Below is a small trained network, with its code and all its weights. Each question gives an input and a target symbol and asks what happens when units are switched off, that is, made to give their printed mean instead of their output.

import numpy as np


def w(rows, s, z=0):
    codes = np.array(rows[::2]) - 128.0
    scale = np.full(codes.shape[1], s)
    scale[-1] = z or s
    return codes * scale


def f(y):
    return np.maximum(y, 0)


def softmax(a):
    e = np.exp(a - a.max(-1, keepdims=True))
    return e / e.sum(-1, keepdims=True)


def log_softmax(a):
    a = a - a.max(-1, keepdims=True)
    return a - np.log(np.exp(a).sum(-1, keepdims=True))


def net(x, mask):
    ids = ['βγδεηλμξστφψω'.index(c) for c in x.split()]
    T = len(ids)
    res = E[ids] + P[:T]
    r = res
    for j in range(3):
        rows = slice(2 * j, 2 * j + 2)
        q, k, v = (r @ M[0][rows].T for M in (Q, K, V))
        z = softmax(np.where(np.tri(T) > 0, q @ k.T / 2**0.5, -1e9)) @ v
        o = O[0][rows]
        res = res + np.where(mask[j], z, o[:, -1]) @ o[:, :-1]
    y = f(res @ A[0][:, :-1].T + A[0][:, -1])
    res = res + np.where(mask[3:19], y, B[0][:, -1]) @ B[0][:, :-1]
    return log_softmax(res[-1] @ U[:, :-1].T + U[:, -1])


Q, K, V, O, A, B = {}, {}, {}, {}, {}, {}
E = w([
[174,178,143,117,110,113,137,155,108,139,135,181],'β',
[161,153,154,119,107,174,138,192,191,95,149,174],'γ',
[138,102,155,67,153,112,180,128,97,116,50,156],'δ',
[128,137,144,103,56,98,108,81,73,92,64,163],'ε',
[115,140,165,93,118,138,112,110,180,99,86,161],'η',
[111,115,150,101,173,112,159,170,172,110,78,121],'λ',
[112,152,129,85,57,113,97,45,124,152,129,84],'μ',
[84,71,129,100,194,141,150,85,92,104,151,95],'ξ',
[50,113,97,157,77,192,133,94,170,85,138,70],'σ',
[111,107,154,132,145,140,89,112,155,100,226,117],'τ',
[98,98,115,211,94,58,100,214,58,76,105,116],'φ',
[118,200,113,115,138,57,119,79,122,198,152,46],'ψ',
[69,181,101,148,109,115,143,158,234,177,145,3],'ω',
],0.0059)
P = w([
[66,169,141,88,120,195,126,171,69,161,110,148],'0',
[222,81,36,149,118,121,159,102,155,132,95,152],'1',
[86,165,104,70,91,65,225,140,133,91,169,184],'2',
[62,178,218,157,157,160,92,133,88,134,113,73],'3',
[190,78,104,203,149,76,119,71,181,108,115,90],'4',
[55,162,168,132,127,15,181,103,161,81,182,129],'5',
[43,193,253,196,152,153,88,161,92,129,103,124],'6',
[207,81,82,184,127,107,128,80,180,107,113,123],'7',
],0.0071)
Q[0] = w([
[112,139,169,124,150,236,57,185,72,190,86,82],'head 1',
[2,193,207,89,102,65,204,139,112,78,172,174],'head 1',
[29,214,206,95,110,77,180,139,113,92,171,164],'head 2',
[133,143,93,130,102,26,208,96,202,63,166,173],'head 2',
[215,64,63,146,147,165,87,96,152,163,94,96],'head 3',
[148,124,96,116,115,18,198,98,187,84,161,155],'head 3',
],0.035)
K[0] = w([
[252,129,143,133,113,139,193,87,162,108,94,201],'head 1',
[134,98,200,240,166,39,107,57,176,75,134,13],'head 1',
[180,137,225,218,190,75,138,31,228,101,153,28],'head 2',
[37,191,120,92,172,177,81,107,171,178,206,68],'head 2',
[91,164,37,45,80,228,158,139,81,200,201,116],'head 3',
[69,121,167,113,150,116,47,179,125,89,74,176],'head 3',
],0.027)
V[0] = w([
[127,133,131,108,16,172,58,2,117,119,186,151],'head 1',
[188,185,178,170,94,57,97,104,52,112,75,207],'head 1',
[157,157,150,173,115,190,98,239,248,102,186,175],'head 2',
[82,104,164,72,107,176,152,63,200,76,4,146],'head 2',
[211,154,206,53,227,94,124,92,129,177,135,171],'head 3',
[99,19,156,119,208,184,137,91,66,29,161,217],'head 3',
],0.021)
O[0] = w([
[118,65,143,117,120,106,1,184,184,169,191,135,82],'head 1',
[93,118,90,29,61,139,142,128,84,170,173,131,230],'head 1',
[100,105,174,159,61,172,164,45,143,232,106,151,92],'head 2',
[48,164,141,189,172,64,89,155,124,121,85,195,253],'head 2',
[135,131,54,153,213,216,215,155,143,177,208,168,163],'head 3',
[180,88,210,151,193,111,196,157,119,140,185,7,125],'head 3',
],0.0091,0.0046)
A[0] = w([
[232,65,25,148,161,78,171,84,172,108,146,126,136],'neuron 1',
[248,52,47,117,130,108,118,85,144,85,130,84,58],'neuron 2',
[161,121,99,95,123,84,215,96,171,88,196,127,32],'neuron 3',
[193,54,66,181,147,60,59,112,184,156,120,141,130],'neuron 4',
[182,54,66,143,89,79,135,74,187,148,161,181,144],'neuron 5',
[131,145,117,126,178,180,20,199,72,136,87,107,74],'neuron 6',
[201,104,143,223,155,218,107,112,74,146,65,71,144],'neuron 7',
[134,92,139,191,114,196,102,96,137,212,79,102,2],'neuron 8',
[179,103,72,170,81,42,178,68,184,103,95,161,85],'neuron 9',
[87,122,154,155,194,219,67,149,111,201,110,138,15],'neuron 10',
[255,56,78,159,83,106,136,55,165,146,112,118,56],'neuron 11',
[201,68,66,213,177,73,114,106,184,123,102,147,127],'neuron 12',
[239,31,46,177,141,99,68,92,191,144,99,130,5],'neuron 13',
[227,58,142,168,137,121,75,116,187,162,120,129,136],'neuron 14',
[122,83,132,135,109,37,189,132,163,151,214,163,63],'neuron 15',
[98,111,180,75,114,205,64,175,71,167,133,74,81],'neuron 16',
],0.011,0.0069)
B[0] = w([
[94,59,199,183,80,114,98,121,153,102,166,142,245],'neuron 1',
[125,220,97,178,84,164,174,197,136,130,112,146,181],'neuron 2',
[184,111,75,104,131,78,131,151,101,192,78,127,202],'neuron 3',
[116,62,140,93,128,211,170,200,140,109,107,158,231],'neuron 4',
[125,146,98,156,93,128,111,78,127,98,99,58,225],'neuron 5',
[152,122,133,134,97,122,189,46,137,113,166,129,244],'neuron 6',
[134,152,129,52,121,135,106,142,240,141,100,135,213],'neuron 7',
[230,122,150,153,106,103,153,160,76,135,131,225,165],'neuron 8',
[137,137,157,132,126,149,151,160,128,118,196,81,231],'neuron 9',
[125,118,145,61,84,106,130,171,88,124,138,77,167],'neuron 10',
[84,59,141,106,248,113,136,110,129,129,94,140,188],'neuron 11',
[169,159,97,107,157,138,70,78,63,169,155,127,253],'neuron 12',
[139,195,188,84,141,48,115,92,83,126,87,159,160],'neuron 13',
[73,135,46,180,83,89,153,141,124,143,135,81,186],'neuron 14',
[146,153,171,101,136,153,128,113,160,75,69,155,196],'neuron 15',
[150,113,117,173,195,142,73,173,93,118,105,126,212],'neuron 16',
],0.018,0.0058)
U = w([
[93,57,120,211,97,155,129,64,170,130,95,64,206],'β',
[189,83,156,105,133,97,165,117,115,172,97,154,70],'γ',
[159,99,100,162,182,28,64,103,95,82,171,160,115],'δ',
[137,68,152,80,137,162,145,160,158,66,148,141,67],'ε',
[79,131,72,129,160,240,92,165,64,211,141,164,254],'η',
[177,137,173,91,149,155,113,111,176,145,183,65,126],'λ',
[139,163,5,50,93,96,137,63,127,124,127,153,100],'μ',
[152,145,72,145,92,78,98,212,162,111,140,112,108],'ξ',
[50,128,196,40,62,47,124,144,74,152,168,82,134],'σ',
[44,175,145,123,180,82,97,120,172,127,48,216,183],'τ',
[128,168,122,178,205,141,254,139,95,101,150,80,88],'φ',
[138,172,170,182,72,178,121,102,109,97,125,147,46],'ψ',
[186,136,166,115,140,118,54,132,89,70,34,74,27],'ω',
],0.0045)

Each question gives the input, a string of symbols that net reads in full, and the target symbol t.
The units are the heads (2 rows each of Q, K, V and O) and the neurons (one row each of A and B). Each row of codes is followed by its name. A weight is (code - 128) times the scale printed after its matrix; where a second scale follows, it is the last column's (O, A, B and U).
mask holds one flag per unit, heads first, then neurons. A switched-off unit (its flag False) gives its mean, the last column of its rows in O or B, instead of its output. The means were averaged over made-up inputs and are rounded, as every weight is.
A unit's drop is (log p(t) with every unit on - log p(t) with that unit switched off) / (log p(t) with every unit on - log p(t) with every unit switched off).
The circuit of an input: a set's keep is (log p(t) with only the set's units on - log p(t) with every unit switched off) / (log p(t) with every unit on - log p(t) with every unit switched off). Starting from the 12 units with the biggest drops (on a tie, the unit counted first), units are removed one at a time, each time the one whose removal leaves the highest keep (on an exact tie, the one counted first), for as long as the keep stays at least 0.8.
units of the circuit, in order: the units of the circuit, biggest drop first
top k neurons: the k neurons with the biggest drops, biggest first
which heads matter: for each layer, one digit per head in row order, 1 if its drop is at least 0.15 and else 0, layers parted by /
input β λ β δ φ η β ε, target β: units of the circuit, in order	neuron 5; head 2; neuron 1
input φ δ η β τ η ξ β, target φ: which heads matter	011
input η η β τ σ, target η: units of the circuit, in order	head 2; neuron 12; neuron 4; head 1
input β μ ε β β β μ, target η: units of the circuit, in order	head 1; neuron 16; head 2; head 3
input γ β β β η β η β, target γ: top 2 neurons	neuron 8; neuron 11
input β λ μ μ ε β γ ε, target β: top 2 neurons	neuron 5; neuron 1
input η δ β β λ λ, target φ: which heads matter	100
input λ β β, target φ: which heads matter	110
input ε λ ψ η β ε, target τ: top neuron	neuron 15
input ψ ε τ ψ, target δ: units of the circuit, in order	neuron 16; head 1; head 2; neuron 6
input β η β ξ ξ τ, target β: top 2 neurons	neuron 14; neuron 1
input β δ β β ξ η β, target λ: which heads matter	101
input μ λ β β, target τ: which heads matter	100
input ε β ψ λ, target η: which heads matter	110
input η ψ λ δ λ μ ψ η, target η: which heads matter	110
input φ τ β β β φ β ξ, target φ: units of the circuit, in order	neuron 2; head 2; neuron 11
input β ψ β φ σ ε η, target β: units of the circuit, in order	head 1; neuron 14; neuron 6
input λ δ β ψ μ φ ε β, target λ: which heads matter	100
input β β ξ, target δ: which heads matter	110
input ε η β ε δ ε λ, target φ: units of the circuit, in order	head 2; head 3; neuron 6
input η φ β λ, target ω: which heads matter	011
input η η β ω λ η ξ, target τ: which heads matter	100
